Below is a small trained network, with its code and all its weights. Each question gives an input and a target symbol and asks what happens when units are switched off, that is, made to give their printed mean instead of their output.

import numpy as np


def w(rows, s, z=0):
    codes = np.array(rows[::2]) - 128.0
    scale = np.full(codes.shape[1], s)
    scale[-1] = z or s
    return codes * scale


def f(y):
    return y / 2 * (1 + np.tanh(0.7978845608 * (y + 0.044715 * y**3)))


def softmax(a):
    e = np.exp(a - a.max(-1, keepdims=True))
    return e / e.sum(-1, keepdims=True)


def log_softmax(a):
    a = a - a.max(-1, keepdims=True)
    return a - np.log(np.exp(a).sum(-1, keepdims=True))


def net(x, mask):
    ids = ['βζμπψω'.index(c) for c in x.split()]
    T = len(ids)
    res = E[ids] + P[:T]
    q, k, v = (res @ M[0].T for M in (Q, K, V))
    z = softmax(np.where(np.tri(T) > 0, q @ k.T / 3**0.5, -1e9)) @ v
    res = res + np.where(mask[0], z, O[0][:, -1]) @ O[0][:, :-1]
    y = f(res @ A[0][:, :-1].T + A[0][:, -1])
    res = res + np.where(mask[1:9], y, B[0][:, -1]) @ B[0][:, :-1]
    return log_softmax(res[-1] @ U[:, :-1].T + U[:, -1])


Q, K, V, O, A, B = {}, {}, {}, {}, {}, {}
E = w([
[49,64,96,115,131,73],'β',
[103,247,107,235,101,100],'ζ',
[165,148,129,136,172,79],'μ',
[27,70,48,123,158,205],'π',
[89,192,58,176,124,188],'ψ',
[46,155,122,184,136,116],'ω',
],0.013)
P = w([
[216,95,218,241,233,221],'0',
[79,78,2,168,43,172],'1',
[58,175,58,206,37,139],'2',
[30,153,90,187,67,132],'3',
[63,169,94,176,72,96],'4',
[80,169,114,160,112,110],'5',
[69,188,126,153,132,129],'6',
[68,160,138,136,144,67],'7',
[87,197,137,132,164,99],'8',
[76,193,153,133,182,86],'9',
[62,188,154,114,198,94],'10',
[70,199,159,129,201,85],'11',
[66,205,159,117,219,91],'12',
[51,174,145,87,235,112],'13',
],0.0072)
Q[0] = w([
[149,142,189,117,13,171],'head 0',
[216,45,151,90,2,171],'head 0',
[61,160,13,162,150,96],'head 0',
],0.0081)
K[0] = w([
[64,140,62,50,49,10],'head 0',
[53,116,2,10,33,27],'head 0',
[156,53,172,180,250,151],'head 0',
],0.0068)
V[0] = w([
[49,164,111,144,102,103],'head 0',
[106,24,205,104,174,4],'head 0',
[65,2,68,20,211,208],'head 0',
],0.0099)
O[0] = w([
[6,254,129,56,78,62,40],'head 0',
[155,214,43,142,199,81,161],'head 0',
[224,227,123,116,151,217,2],'head 0',
],0.0085,0.0049)
A[0] = w([
[128,214,49,177,187,124,68],'neuron 0',
[175,126,238,142,211,95,229],'neuron 1',
[72,90,92,165,52,137,80],'neuron 2',
[133,143,89,135,199,103,4],'neuron 3',
[125,169,186,53,166,149,127],'neuron 4',
[147,158,151,140,185,193,217],'neuron 5',
[40,122,129,117,175,92,82],'neuron 6',
[180,150,1,125,186,123,167],'neuron 7',
],0.0089,0.0036)
B[0] = w([
[150,55,162,125,172,95,243],'neuron 0',
[87,154,81,70,201,186,195],'neuron 1',
[170,94,122,171,144,133,213],'neuron 2',
[215,58,184,126,160,151,171],'neuron 3',
[202,251,165,114,2,106,129],'neuron 4',
[186,113,82,168,106,64,177],'neuron 5',
[195,181,111,116,117,65,230],'neuron 6',
[94,118,182,95,126,54,254],'neuron 7',
],0.0082,0.0084)
U = w([
[179,65,42,247,204,210,160],'β',
[143,117,119,178,112,146,138],'ζ',
[39,211,56,121,129,165,254],'μ',
[122,140,202,39,198,135,115],'π',
[111,83,250,113,119,253,80],'ψ',
[212,140,87,127,95,211,61],'ω',
],0.006,0.005)

Each question gives the input, a string of symbols that net reads in full, and the target symbol t.
The units are the heads (3 rows each of Q, K, V and O) and the neurons (one row each of A and B). Each row of codes is followed by its name. A weight is (code - 128) times the scale printed after its matrix; where a second scale follows, it is the last column's (O, A, B and U).
mask holds one flag per unit, heads first, then neurons. A switched-off unit (its flag False) gives its mean, the last column of its rows in O or B, instead of its output. The means were averaged over made-up inputs and are rounded, as every weight is.
A unit's drop is (log p(t) with every unit on - log p(t) with that unit switched off) / (log p(t) with every unit on - log p(t) with every unit switched off).
The circuit of an input: a set's keep is (log p(t) with only the set's units on - log p(t) with every unit switched off) / (log p(t) with every unit on - log p(t) with every unit switched off). Starting from all 9 units, units are removed one at a time, each time the one whose removal leaves the highest keep (on an exact tie, the one counted first), for as long as the keep stays at least 0.8.
units of the circuit, in order: the units of the circuit, biggest drop first
top k neurons: the k neurons with the biggest drops, biggest first
drop when u is switched off: that unit's drop, to one decimal
input π β ψ β, target ω: units of the circuit, in order	(head 0)
input π μ ψ ω μ β ω ψ μ μ β ω, target ω: units of the circuit, in order	(head 0; neuron 4)
input β ζ β μ ω μ μ ψ μ β μ β ζ ζ, target π: units of the circuit, in order	(head 0; neuron 0; neuron 7)
input β μ β ω ω ω ω β ζ ζ μ μ π, target π: units of the circuit, in order	(head 0; neuron 7; neuron 0)
input ζ β ζ μ ζ μ β, target ζ: units of the circuit, in order	(head 0; neuron 2; neuron 6)
input π β μ π ω μ μ μ ζ, target ω: top 2 neurons	(neuron 4; neuron 5)
input ω ζ ω ζ μ μ μ β μ ω μ μ μ ω, target μ: top 3 neurons	(neuron 0; neuron 3; neuron 7)
input β ω β ζ, target π: units of the circuit, in order	(head 0; neuron 7; neuron 0)
input β β β ψ β β, target π: top 4 neurons	(neuron 7; neuron 0; neuron 2; neuron 3)
input ζ ω π π, target ζ: units of the circuit, in order	(head 0; neuron 6)
input ζ μ ψ μ β ψ ζ μ ω β ζ μ π, target ζ: units of the circuit, in order	(head 0; neuron 6; neuron 2)
input ω μ μ β ω ψ ω π, target μ: top 3 neurons	(neuron 0; neuron 3; neuron 5)
input π π μ ω ζ ψ μ ψ, target ω: drop when head 0 is switched off	1.1
input β ψ ψ ω ψ ψ ζ β ζ ω μ μ ψ, target π: drop when neuron 7 is switched off	0.6
input ψ ζ β, target ψ: drop when head 0 is switched off	1.3
input ζ ω ζ μ μ ψ, target ζ: drop when head 0 is switched off	1.0
